Here is a tiny trained network, its code and every weight. The questions are about switching its units off for an input and a target symbol, where a switched-off unit gives its printed mean instead of its output.

import numpy as np


def w(rows, s, z=0):
    codes = np.array(rows[::2]) - 128.0
    scale = np.full(codes.shape[1], s)
    scale[-1] = z or s
    return codes * scale


def norm(h):
    return h / np.sqrt((h * h).mean(-1, keepdims=True) + 1e-5)


def softmax(a):
    e = np.exp(a - a.max(-1, keepdims=True))
    return e / e.sum(-1, keepdims=True)


def log_softmax(a):
    a = a - a.max(-1, keepdims=True)
    return a - np.log(np.exp(a).sum(-1, keepdims=True))


def net(x, mask):
    ids = ['ΓΨαβδεζηθπφω'.index(c) for c in x.split()]
    T = len(ids)
    res = E[ids] + P[:T]
    u = 0
    for l in range(3):
        r = norm(res)
        for j in range(3):
            rows = slice(4 * j, 4 * j + 4)
            q, k, v = (r @ M[l][rows].T for M in (Q, K, V))
            z = softmax(np.where(np.tri(T) > 0, q @ k.T / 4**0.5, -1e9)) @ v
            o = O[l][rows]
            res = res + np.where(mask[u + j], z, o[:, -1]) @ o[:, :-1]
        u += 3
    return log_softmax(norm(res)[-1] @ U[:, :-1].T + U[:, -1])


Q, K, V, O = {}, {}, {}, {}
E = w([
[125,162,151],'Γ',
[120,116,158],'Ψ',
[117,179,144],'α',
[162,207,166],'β',
[146,77,154],'δ',
[146,65,149],'ε',
[148,135,140],'ζ',
[150,135,138],'η',
[114,111,66],'θ',
[3,116,244],'π',
[113,76,93],'φ',
[118,207,156],'ω',
],0.025)
P = w([
[140,145,128],'0',
[173,135,167],'1',
[168,158,165],'2',
[57,82,17],'3',
[127,52,88],'4',
[165,73,26],'5',
[64,159,175],'6',
[129,101,31],'7',
[88,226,2],'8',
[154,180,182],'9',
],0.0067)
Q[0] = w([
[58,133,130],'0.h1',
[98,253,156],'0.h1',
[96,219,147],'0.h1',
[162,238,152],'0.h1',
[235,4,75],'0.h2',
[244,25,76],'0.h2',
[104,225,221],'0.h2',
[178,100,149],'0.h2',
[102,76,81],'0.h3',
[209,34,142],'0.h3',
[104,129,135],'0.h3',
[111,47,64],'0.h3',
],0.014)
K[0] = w([
[148,139,69],'0.h1',
[80,186,80],'0.h1',
[96,167,96],'0.h1',
[56,172,151],'0.h1',
[2,78,212],'0.h2',
[32,84,185],'0.h2',
[165,189,34],'0.h2',
[64,134,129],'0.h2',
[173,157,149],'0.h3',
[124,176,47],'0.h3',
[135,110,141],'0.h3',
[186,179,143],'0.h3',
],0.018)
V[0] = w([
[83,142,140],'0.h1',
[234,111,118],'0.h1',
[9,144,134],'0.h1',
[235,116,126],'0.h1',
[158,123,144],'0.h2',
[84,127,121],'0.h2',
[255,192,19],'0.h2',
[97,124,131],'0.h2',
[25,103,197],'0.h3',
[25,103,186],'0.h3',
[77,107,144],'0.h3',
[99,112,128],'0.h3',
],0.0081)
O[0] = w([
[156,130,141,109],'0.h1',
[92,116,86,227],'0.h1',
[161,144,175,2],'0.h1',
[109,116,91,251],'0.h1',
[148,107,132,240],'0.h2',
[97,155,117,2],'0.h2',
[247,118,225,195],'0.h2',
[102,142,114,57],'0.h2',
[83,169,143,82],'0.h3',
[90,170,137,59],'0.h3',
[126,157,132,67],'0.h3',
[138,146,126,75],'0.h3',
],0.012,0.00096)
Q[1] = w([
[160,129,108],'1.h1',
[107,108,161],'1.h1',
[172,80,134],'1.h1',
[104,133,95],'1.h1',
[126,128,126],'1.h2',
[124,136,134],'1.h2',
[142,34,4],'1.h2',
[118,155,156],'1.h2',
[124,110,102],'1.h3',
[177,121,155],'1.h3',
[101,117,97],'1.h3',
[137,239,200],'1.h3',
],0.027)
K[1] = w([
[112,122,120],'1.h1',
[162,135,116],'1.h1',
[149,144,72],'1.h1',
[88,171,141],'1.h1',
[131,132,132],'1.h2',
[134,135,126],'1.h2',
[94,78,5],'1.h2',
[145,150,150],'1.h2',
[138,133,127],'1.h3',
[115,123,92],'1.h3',
[142,138,146],'1.h3',
[108,12,117],'1.h3',
],0.031)
V[1] = w([
[103,87,140],'1.h1',
[68,21,156],'1.h1',
[140,145,125],'1.h1',
[132,131,130],'1.h1',
[89,98,106],'1.h2',
[124,119,255],'1.h2',
[162,157,52],'1.h2',
[165,162,12],'1.h2',
[130,100,88],'1.h3',
[35,170,16],'1.h3',
[79,164,72],'1.h3',
[132,149,180],'1.h3',
],0.0075)
O[1] = w([
[95,175,118,153],'1.h1',
[44,255,103,199],'1.h1',
[142,103,132,118],'1.h1',
[136,113,130,127],'1.h1',
[156,31,119,105],'1.h2',
[170,234,176,117],'1.h2',
[78,122,101,155],'1.h2',
[62,99,87,159],'1.h2',
[74,125,117,159],'1.h3',
[49,230,62,4],'1.h3',
[91,209,86,49],'1.h3',
[191,108,149,109],'1.h3',
],0.0096,0.0014)
Q[2] = w([
[152,132,127],'2.h1',
[36,171,81],'2.h1',
[89,126,118],'2.h1',
[22,184,84],'2.h1',
[130,38,129],'2.h2',
[127,79,104],'2.h2',
[28,179,103],'2.h2',
[248,235,172],'2.h2',
[149,130,57],'2.h3',
[141,195,150],'2.h3',
[175,31,82],'2.h3',
[182,37,59],'2.h3',
],0.017)
K[2] = w([
[155,124,106],'2.h1',
[46,120,180],'2.h1',
[88,137,156],'2.h1',
[30,107,196],'2.h1',
[128,232,133],'2.h2',
[79,128,205],'2.h2',
[73,46,184],'2.h2',
[226,69,4],'2.h2',
[166,163,124],'2.h3',
[105,134,166],'2.h3',
[167,157,40],'2.h3',
[178,168,42],'2.h3',
],0.018)
V[2] = w([
[164,154,58],'2.h1',
[86,2,154],'2.h1',
[55,141,239],'2.h1',
[136,88,85],'2.h1',
[99,180,168],'2.h2',
[102,60,242],'2.h2',
[221,181,108],'2.h2',
[154,99,66],'2.h2',
[37,116,247],'2.h3',
[178,138,99],'2.h3',
[73,118,159],'2.h3',
[94,120,139],'2.h3',
],0.024)
O[2] = w([
[137,35,117,77],'2.h1',
[47,181,173,254],'2.h1',
[175,236,165,141],'2.h1',
[95,81,140,148],'2.h1',
[79,166,85,50],'2.h2',
[190,242,103,236],'2.h2',
[112,62,52,117],'2.h2',
[154,69,175,167],'2.h2',
[108,255,33,206],'2.h3',
[146,65,148,105],'2.h3',
[108,189,112,151],'2.h3',
[115,168,122,139],'2.h3',
],0.028,0.0036)
U = w([
[212,107,53,124],'Γ',
[244,31,79,254],'Ψ',
[154,51,144,67],'α',
[76,88,169,172],'β',
[150,40,150,104],'δ',
[203,106,60,65],'ε',
[118,234,60,13],'ζ',
[75,235,70,151],'η',
[72,120,154,93],'θ',
[138,23,173,122],'π',
[49,119,164,204],'φ',
[196,106,58,87],'ω',
],0.011,0.0053)

Each question gives the input, a string of symbols that net reads in full, and the target symbol t.
The units are the heads (4 rows each of Q, K, V and O). Each row of codes is followed by its name. A weight is (code - 128) times the scale printed after its matrix; where a second scale follows, it is the last column's (O and U).
mask holds one flag per head, layer by layer. A switched-off head (its flag False) gives its mean, the last column of its rows in O, instead of its output. The means were averaged over made-up inputs and are rounded, as every weight is.
A unit's drop is (log p(t) with every unit on - log p(t) with that unit switched off) / (log p(t) with every unit on - log p(t) with every unit switched off).
The circuit of an input: a set's keep is (log p(t) with only the set's units on - log p(t) with every unit switched off) / (log p(t) with every unit on - log p(t) with every unit switched off). Starting from all 9 units, units are removed one at a time, each time the one whose removal leaves the highest keep (on an exact tie, the one counted first), for as long as the keep stays at least 0.8.
circuit, biggest first: the units of the circuit, biggest drop first
unit that matters most: the unit with the biggest drop
which heads matter: for each layer, one digit per head in row order, 1 if its drop is at least 0.15 and else 0, layers parted by /
drop of u: that unit's drop, to one decimal
input δ ε φ, target φ: unit that matters most => 0.h1
input ε δ Ψ δ, target φ: which heads matter => 110 / 011 / 010
input δ φ Ψ, target φ: circuit, biggest first => (2.h2, 0.h2, 1.h1)
input δ ε β, target φ: circuit, biggest first => (2.h2, 0.h1, 0.h2, 1.h3)
input φ ω β θ α, target Ψ: which heads matter => 000 / 000 / 100
input Γ ε Γ β β Ψ, target Ψ: which heads matter => 000 / 010 / 100
input δ β β Ψ, target Ψ: circuit, biggest first => (0.h2, 2.h1, 1.h3)
input α α Ψ β β δ, target Ψ: which heads matter => 000 / 101 / 001
input β α ω, target Ψ: circuit, biggest first => (2.h3, 1.h1)
input β Ψ β β δ, target Ψ: which heads matter => 010 / 110 / 001
input δ ζ η, target φ: which heads matter => 110 / 000 / 010
input φ θ β Γ β ζ, target Ψ: which heads matter => 000 / 011 / 100
input η β Ψ β β Γ, target Ψ: which heads matter => 010 / 000 / 010
input β Ψ β, target Ψ: unit that matters most => 0.h2
input δ α Ψ β β β, target Ψ: which heads matter => 110 / 010 / 100
input δ θ Γ Γ φ β β η, target Ψ: circuit, biggest first => (1.h3, 0.h2)
input η α α β ω β φ θ, target Ψ: which heads matter => 001 / 001 / 001
input θ β α ε, target Ψ: drop of 2.h1 => 0.0
input δ δ ε ε, target φ: drop of 0.h1 => 0.8
input ω β η Γ, target Ψ: unit that matters most => 2.h3
input φ η β ω α, target Ψ: drop of 1.h2 => -0.1
input δ δ δ φ ω, target φ: drop of 0.h2 => 0.7
